Below is a small trained network, with its code and all its weights. Each question gives an input and a target symbol and asks what happens when units are switched off, that is, made to give their printed mean instead of their output.

import numpy as np


def w(rows, s, z=0):
    codes = np.array(rows[::2]) - 128.0
    scale = np.full(codes.shape[1], s)
    scale[-1] = z or s
    return codes * scale


def f(y):
    return y / 2 * (1 + np.tanh(0.7978845608 * (y + 0.044715 * y**3)))


def softmax(a):
    e = np.exp(a - a.max(-1, keepdims=True))
    return e / e.sum(-1, keepdims=True)


def log_softmax(a):
    a = a - a.max(-1, keepdims=True)
    return a - np.log(np.exp(a).sum(-1, keepdims=True))


def net(x, mask):
    ids = ['βδεθφψω'.index(c) for c in x.split()]
    T = len(ids)
    res = E[ids] + P[:T]
    q, k, v = (res @ M[0].T for M in (Q, K, V))
    z = softmax(np.where(np.tri(T) > 0, q @ k.T / 3**0.5, -1e9)) @ v
    res = res + np.where(mask[0], z, O[0][:, -1]) @ O[0][:, :-1]
    y = f(res @ A[0][:, :-1].T + A[0][:, -1])
    res = res + np.where(mask[1:9], y, B[0][:, -1]) @ B[0][:, :-1]
    return log_softmax(res[-1] @ U[:, :-1].T + U[:, -1])


Q, K, V, O, A, B = {}, {}, {}, {}, {}, {}
E = w([
[168,166,174,184,163],'β',
[140,133,151,182,125],'δ',
[166,77,78,127,162],'ε',
[90,92,114,96,188],'θ',
[142,130,3,179,135],'φ',
[70,149,199,135,189],'ψ',
[196,118,144,148,143],'ω',
],0.011)
P = w([
[109,114,132,51,67],'0',
[109,221,97,120,155],'1',
[122,219,98,131,163],'2',
[132,194,94,137,174],'3',
[134,177,108,143,181],'4',
[139,154,111,151,186],'5',
[144,130,116,162,183],'6',
[148,112,124,165,186],'7',
[155,93,134,178,182],'8',
[157,68,138,180,177],'9',
[161,48,145,188,178],'10',
[167,22,149,187,168],'11',
[155,9,160,206,171],'12',
],0.013)
Q[0] = w([
[119,213,120,69,111],'h0',
[119,103,136,80,2],'h0',
[114,176,61,141,140],'h0',
],0.011)
K[0] = w([
[145,169,83,151,195],'h0',
[65,248,102,123,122],'h0',
[159,119,169,118,193],'h0',
],0.011)
V[0] = w([
[136,140,217,132,193],'h0',
[184,113,70,141,188],'h0',
[247,151,162,139,82],'h0',
],0.015)
O[0] = w([
[126,117,39,39,155,132],'h0',
[121,168,138,118,32,255],'h0',
[249,179,179,77,143,109],'h0',
],0.014,0.0054)
A[0] = w([
[74,68,157,218,100,1],'n0',
[69,86,195,6,188,156],'n1',
[91,166,149,136,45,186],'n2',
[193,58,57,185,148,144],'n3',
[95,74,129,114,78,85],'n4',
[68,206,112,56,85,170],'n5',
[133,121,40,75,61,66],'n6',
[188,79,129,174,254,114],'n7',
],0.008,0.0058)
B[0] = w([
[180,54,2,116,124,170],'n0',
[191,187,127,127,165,165],'n1',
[69,105,164,107,98,249],'n2',
[51,197,174,118,196,253],'n3',
[134,156,100,166,115,125],'n4',
[133,81,120,8,89,176],'n5',
[57,230,168,45,146,151],'n6',
[23,182,107,149,251,174],'n7',
],0.0073,0.0037)
U = w([
[118,100,48,26,153,131],'β',
[158,223,161,148,171,4],'δ',
[101,124,162,65,6,227],'ε',
[145,118,25,216,124,99],'θ',
[118,140,168,235,123,207],'φ',
[38,168,173,114,187,77],'ψ',
[216,168,106,2,112,78],'ω',
],0.0068,0.0032)

Each question gives the input, a string of symbols that net reads in full, and the target symbol t.
The units are the heads (3 rows each of Q, K, V and O) and the neurons (one row each of A and B). Each row of codes is followed by its name. A weight is (code - 128) times the scale printed after its matrix; where a second scale follows, it is the last column's (O, A, B and U).
mask holds one flag per unit, heads first, then neurons. A switched-off unit (its flag False) gives its mean, the last column of its rows in O or B, instead of its output. The means were averaged over made-up inputs and are rounded, as every weight is.
A unit's drop is (log p(t) with every unit on - log p(t) with that unit switched off) / (log p(t) with every unit on - log p(t) with every unit switched off).
The circuit of an input: a set's keep is (log p(t) with only the set's units on - log p(t) with every unit switched off) / (log p(t) with every unit on - log p(t) with every unit switched off). Starting from all 9 units, units are removed one at a time, each time the one whose removal leaves the highest keep (on an exact tie, the one counted first), for as long as the keep stays at least 0.8.
units of the circuit, in order: the units of the circuit, biggest drop first
most important unit: the unit with the biggest drop
top k neurons: the k neurons with the biggest drops, biggest first
drop when u is switched off: that unit's drop, to one decimal
input φ φ θ ε θ, target ε: units of the circuit, in order : (h0; n5; n2)
input φ ψ β ω ω δ φ θ, target ε: units of the circuit, in order : (h0; n7; n5)
input ψ ε φ ψ ψ, target β: units of the circuit, in order : (h0; n5)
input δ ψ ψ θ β ψ φ ε ω θ ψ ε, target ψ: units of the circuit, in order : (n3; n7)
input ψ ψ ψ ω, target β: top neuron : (n5)
input φ ψ ε, target ε: units of the circuit, in order : (h0; n5; n2; n7)
input ψ ψ ψ φ δ φ θ ψ φ δ φ ψ δ, target ψ: top 3 neurons : (n3; n7; n0)
input β φ φ ψ ε φ ω ψ, target ω: units of the circuit, in order : (h0; n5)
input θ θ ε ε φ ω φ δ φ ε θ φ θ, target θ: top 3 neurons : (n0; n4; n5)
input φ φ δ φ φ ε φ, target ε: top 2 neurons : (n2; n5)
input θ φ φ φ φ φ θ, target θ: units of the circuit, in order : (h0; n0)
input δ ψ ε ψ ψ φ, target ψ: units of the circuit, in order : (h0; n3; n0)
input δ ω φ ε φ φ ψ φ δ θ ψ ψ ω, target ψ: top 2 neurons : (n7; n3)
input φ β φ, target ε: most important unit : n5
input ψ ε β δ ε β ε ε ε ψ, target ε: drop when n5 is switched off : 0.1
input β θ φ ψ β ψ φ ε ω, target ω: drop when h0 is switched off : 1.5
input φ ψ θ φ φ δ ω ε, target ε: drop when n3 is switched off : 0.0
input ψ φ φ φ ψ ψ ω, target β: drop when h0 is switched off : 1.4
